Here is a tiny trained network, its code and every weight. The questions are about switching its units off for an input and a class, where a switched-off unit gives its printed mean instead of its output.

import numpy as np


def w(rows, s, z=0):
    codes = np.array(rows[::2]) - 128.0
    scale = np.full(codes.shape[1], s)
    scale[-1] = z or s
    return codes * scale


def f(y):
    return np.maximum(y, 0)


def log_softmax(a):
    a = a - a.max(-1, keepdims=True)
    return a - np.log(np.exp(a).sum(-1, keepdims=True))


def net(x, mask):
    res = np.array(x, float).reshape(1, 4) / 4 @ E
    y = f(res @ A[0][:, :-1].T + A[0][:, -1])
    res = res + np.where(mask, y, B[0][:, -1]) @ B[0][:, :-1]
    return log_softmax(res[-1] @ U[:, :-1].T + U[:, -1])


A, B = {}, {}
E = w([
[57,61,126,253,106,141,103,117,128],'x0',
[176,134,120,162,83,183,154,142,141],'x1',
[133,143,118,150,111,83,222,120,111],'x2',
[136,62,148,83,103,110,150,114,177],'x3',
],0.02)
A[0] = w([
[94,137,177,77,209,42,106,99,111,38],'neuron 1',
[134,147,133,133,84,99,179,134,101,1],'neuron 2',
[166,111,153,87,152,169,71,172,122,33],'neuron 3',
[148,161,147,126,87,85,187,129,100,77],'neuron 4',
[130,151,117,100,131,151,140,137,136,14],'neuron 5',
[119,222,65,146,183,169,141,183,62,52],'neuron 6',
[167,145,86,124,82,57,175,106,97,30],'neuron 7',
[218,173,125,26,163,124,145,164,99,11],'neuron 8',
[125,137,138,131,93,99,147,130,103,6],'neuron 9',
[248,144,139,143,64,201,143,168,155,15],'neuron 10',
[161,50,181,65,90,109,175,113,219,15],'neuron 11',
[147,132,155,82,108,200,55,141,140,85],'neuron 12',
],0.013,0.0064)
B[0] = w([
[79,165,25,88,42,86,183,115,101,201],'neuron 1',
[80,128,132,123,174,135,140,134,146,163],'neuron 2',
[86,134,169,113,196,107,155,102,169,176],'neuron 3',
[105,127,141,111,170,109,131,84,175,187],'neuron 4',
[118,118,143,147,129,124,164,110,72,146],'neuron 5',
[182,102,180,32,113,168,53,164,74,219],'neuron 6',
[82,165,166,132,220,141,173,116,166,186],'neuron 7',
[139,11,125,226,104,144,137,126,99,251],'neuron 8',
[90,112,147,110,139,132,141,156,134,140],'neuron 9',
[55,205,26,123,56,83,119,123,118,202],'neuron 10',
[185,131,186,67,107,182,78,173,51,208],'neuron 11',
[85,142,155,119,188,129,198,89,197,191],'neuron 12',
],0.012,0.022)
U = w([
[119,27,116,249,108,164,116,101,102,108],'0',
[111,190,19,109,78,140,136,103,119,111],'1',
[191,146,177,66,130,172,86,127,92,111],'2',
[109,146,139,125,227,154,165,87,161,107],'3',
[215,123,78,136,150,137,129,87,148,253],'4',
[203,155,122,152,134,117,108,147,180,107],'5',
],0.013,0.026)

Each question gives the input, the list of numbers given to net, and the class t.
The units are the neurons (one row each of A and B). Each row of codes is followed by its name. A weight is (code - 128) times the scale printed after its matrix; where a second scale follows, it is the last column's (A, B and U).
mask holds one flag per neuron, in row order. A switched-off neuron (its flag False) gives its mean, the last column of its row in B, instead of its output. The means were averaged over made-up inputs and are rounded, as every weight is.
A unit's drop is (log p(t) with every unit on - log p(t) with that unit switched off) / (log p(t) with every unit on - log p(t) with every unit switched off).
The circuit of an input: a set's keep is (log p(t) with only the set's units on - log p(t) with every unit switched off) / (log p(t) with every unit on - log p(t) with every unit switched off). Starting from all 12 units, units are removed one at a time, each time the one whose removal leaves the highest keep (on an exact tie, the one counted first), for as long as the keep stays at least 0.8.
units of the circuit, in order: the units of the circuit, biggest drop first
k most important neurons: the k neurons with the biggest drops, biggest first
drop when u is switched off: that unit's drop, to one decimal
input [-7,3,-2,3], class 0: units of the circuit, in order => (neuron 8)
input [1,4,5,1], class 3: 2 most important neurons => (neuron 1; neuron 7)
input [2,3,0,0], class 4: 2 most important neurons => (neuron 8; neuron 1)
input [0,-1,2,0], class 4: 3 most important neurons => (neuron 8; neuron 10; neuron 12)
input [3,2,2,-1], class 4: 3 most important neurons => (neuron 8; neuron 10; neuron 1)
input [-4,4,0,-4], class 0: 3 most important neurons => (neuron 8; neuron 1; neuron 11)
input [3,-5,-6,1], class 3: 2 most important neurons => (neuron 8; neuron 10)
input [-5,-2,2,-4], class 0: 2 most important neurons => (neuron 8; neuron 11)
input [1,3,0,5], class 2: 3 most important neurons => (neuron 11; neuron 8; neuron 1)
input [-6,-2,-7,-1], class 3: 2 most important neurons => (neuron 12; neuron 3)
input [-6,-6,-7,1], class 3: 3 most important neurons => (neuron 12; neuron 3; neuron 10)
input [-4,7,-6,7], class 1: 3 most important neurons => (neuron 10; neuron 6; neuron 12)
input [7,8,-8,8], class 1: 3 most important neurons => (neuron 10; neuron 8; neuron 6)
input [0,5,8,-5], class 3: units of the circuit, in order => (neuron 7)
input [0,-2,2,-4], class 2: 2 most important neurons => (neuron 8; neuron 10)
input [-7,7,1,7], class 0: 2 most important neurons => (neuron 8; neuron 6)
input [-5,-5,5,4], class 0: 4 most important neurons => (neuron 8; neuron 10; neuron 6; neuron 12)
input [0,6,1,4], class 1: drop when neuron 10 is switched off => 2.6
input [-5,-8,2,6], class 1: drop when neuron 1 is switched off => 5.3
input [-3,-8,-3,4], class 1: units of the circuit, in order => (neuron 1)
input [3,-5,5,7], class 2: drop when neuron 10 is switched off => 0.2
input [-4,-7,4,3], class 1: drop when neuron 2 is switched off => 0.0
